Here is a tiny trained network, its code and every weight. The questions are about switching its units off for an input and a class, where a switched-off unit gives its printed mean instead of its output.

import numpy as np


def w(rows, s, z=0):
    codes = np.array(rows[::2]) - 128.0
    scale = np.full(codes.shape[1], s)
    scale[-1] = z or s
    return codes * scale


def f(y):
    return np.maximum(y, 0)


def log_softmax(a):
    a = a - a.max(-1, keepdims=True)
    return a - np.log(np.exp(a).sum(-1, keepdims=True))


def net(x, mask):
    res = np.array(x, float).reshape(1, 8) / 4 @ E
    y = f(res @ A[0][:, :-1].T + A[0][:, -1])
    res = res + np.where(mask, y, B[0][:, -1]) @ B[0][:, :-1]
    return log_softmax(res[-1] @ U[:, :-1].T + U[:, -1])


A, B = {}, {}
E = w([
[128,128,131,127,132],'x0',
[121,124,117,121,121],'x1',
[88,102,101,115,110],'x2',
[120,122,120,123,124],'x3',
[91,161,254,58,97],'x4',
[9,197,82,120,223],'x5',
[101,114,121,127,117],'x6',
[128,129,126,126,125],'x7',
],0.0083)
A[0] = w([
[119,157,68,163,185,172],'N0',
[130,80,17,214,121,1],'N1',
[175,161,76,201,145,55],'N2',
[124,188,123,117,190,76],'N3',
[119,181,189,2,70,76],'N4',
[120,147,198,17,102,19],'N5',
[252,2,189,141,15,20],'N6',
],0.0088,0.0096)
B[0] = w([
[175,100,199,56,112,221],'N0',
[136,24,164,233,184,167],'N1',
[7,97,163,233,68,152],'N2',
[24,2,34,73,148,154],'N3',
[98,155,163,227,60,196],'N4',
[71,69,123,243,190,163],'N5',
[28,155,104,66,239,254],'N6',
],0.0078,0.0081)
U = w([
[123,97,141,108,88,190],'0',
[85,91,149,252,116,21],'1',
[61,119,109,57,198,5],'2',
[145,124,130,100,76,193],'3',
[136,141,114,111,77,182],'4',
[150,111,145,96,89,160],'5',
],0.012,0.014)

Each question gives the input, the list of numbers given to net, and the class t.
The units are the neurons (one row each of A and B). Each row of codes is followed by its name. A weight is (code - 128) times the scale printed after its matrix; where a second scale follows, it is the last column's (A, B and U).
mask holds one flag per neuron, in row order. A switched-off neuron (its flag False) gives its mean, the last column of its row in B, instead of its output. The means were averaged over made-up inputs and are rounded, as every weight is.
A unit's drop is (log p(t) with every unit on - log p(t) with that unit switched off) / (log p(t) with every unit on - log p(t) with every unit switched off).
The circuit of an input: a set's keep is (log p(t) with only the set's units on - log p(t) with every unit switched off) / (log p(t) with every unit on - log p(t) with every unit switched off). Starting from all 7 units, units are removed one at a time, each time the one whose removal leaves the highest keep (on an exact tie, the one counted first), for as long as the keep stays at least 0.8.
units of the circuit, in order: the units of the circuit, biggest drop first
top k neurons: the k neurons with the biggest drops, biggest first
drop when u is switched off: that unit's drop, to one decimal
input [-2,-4,6,4,8,7,-5,3], class 1: units of the circuit, in order => [N4; N5]
input [-3,-5,1,7,7,-2,-5,2], class 1: units of the circuit, in order => [N5; N4]
input [5,0,-2,5,-8,8,6,3], class 1: units of the circuit, in order => [N1]
input [-7,-6,5,5,8,-1,6,-7], class 1: top 3 neurons => [N5; N4; N0]
input [5,5,4,7,7,-2,2,-2], class 1: units of the circuit, in order => [N5; N4]
input [-3,6,4,1,-5,-7,-8,3], class 2: top 2 neurons => [N6; N4]
input [4,-8,2,-7,8,8,1,8], class 1: units of the circuit, in order => [N4; N5]
input [4,7,0,0,-6,6,1,-3], class 3: top 4 neurons => [N6; N0; N5; N4]
input [-2,6,4,4,7,4,-1,2], class 1: top 4 neurons => [N4; N5; N0; N6]
input [7,3,1,1,8,-2,-3,5], class 1: units of the circuit, in order => [N5; N4]
input [-6,-6,6,-4,-4,6,7,3], class 0: top 3 neurons => [N6; N0; N1]
input [-4,-2,3,4,8,5,-4,-4], class 1: units of the circuit, in order => [N4; N5]
input [-1,-6,7,7,-6,7,4,6], class 0: units of the circuit, in order => [N6; N0]
input [4,-4,-2,-7,-7,-6,-1,-4], class 1: units of the circuit, in order => [N2]
input [8,-7,-6,1,1,-8,-7,3], class 2: drop when N6 is switched off => 1.0
input [7,-2,5,-8,-1,-8,7,7], class 2: drop when N6 is switched off => 0.9
input [4,3,-4,-7,-1,-8,0,-8], class 2: drop when N6 is switched off => 0.9
input [-5,-5,3,-4,-2,-8,-7,-1], class 2: drop when N6 is switched off => 0.9
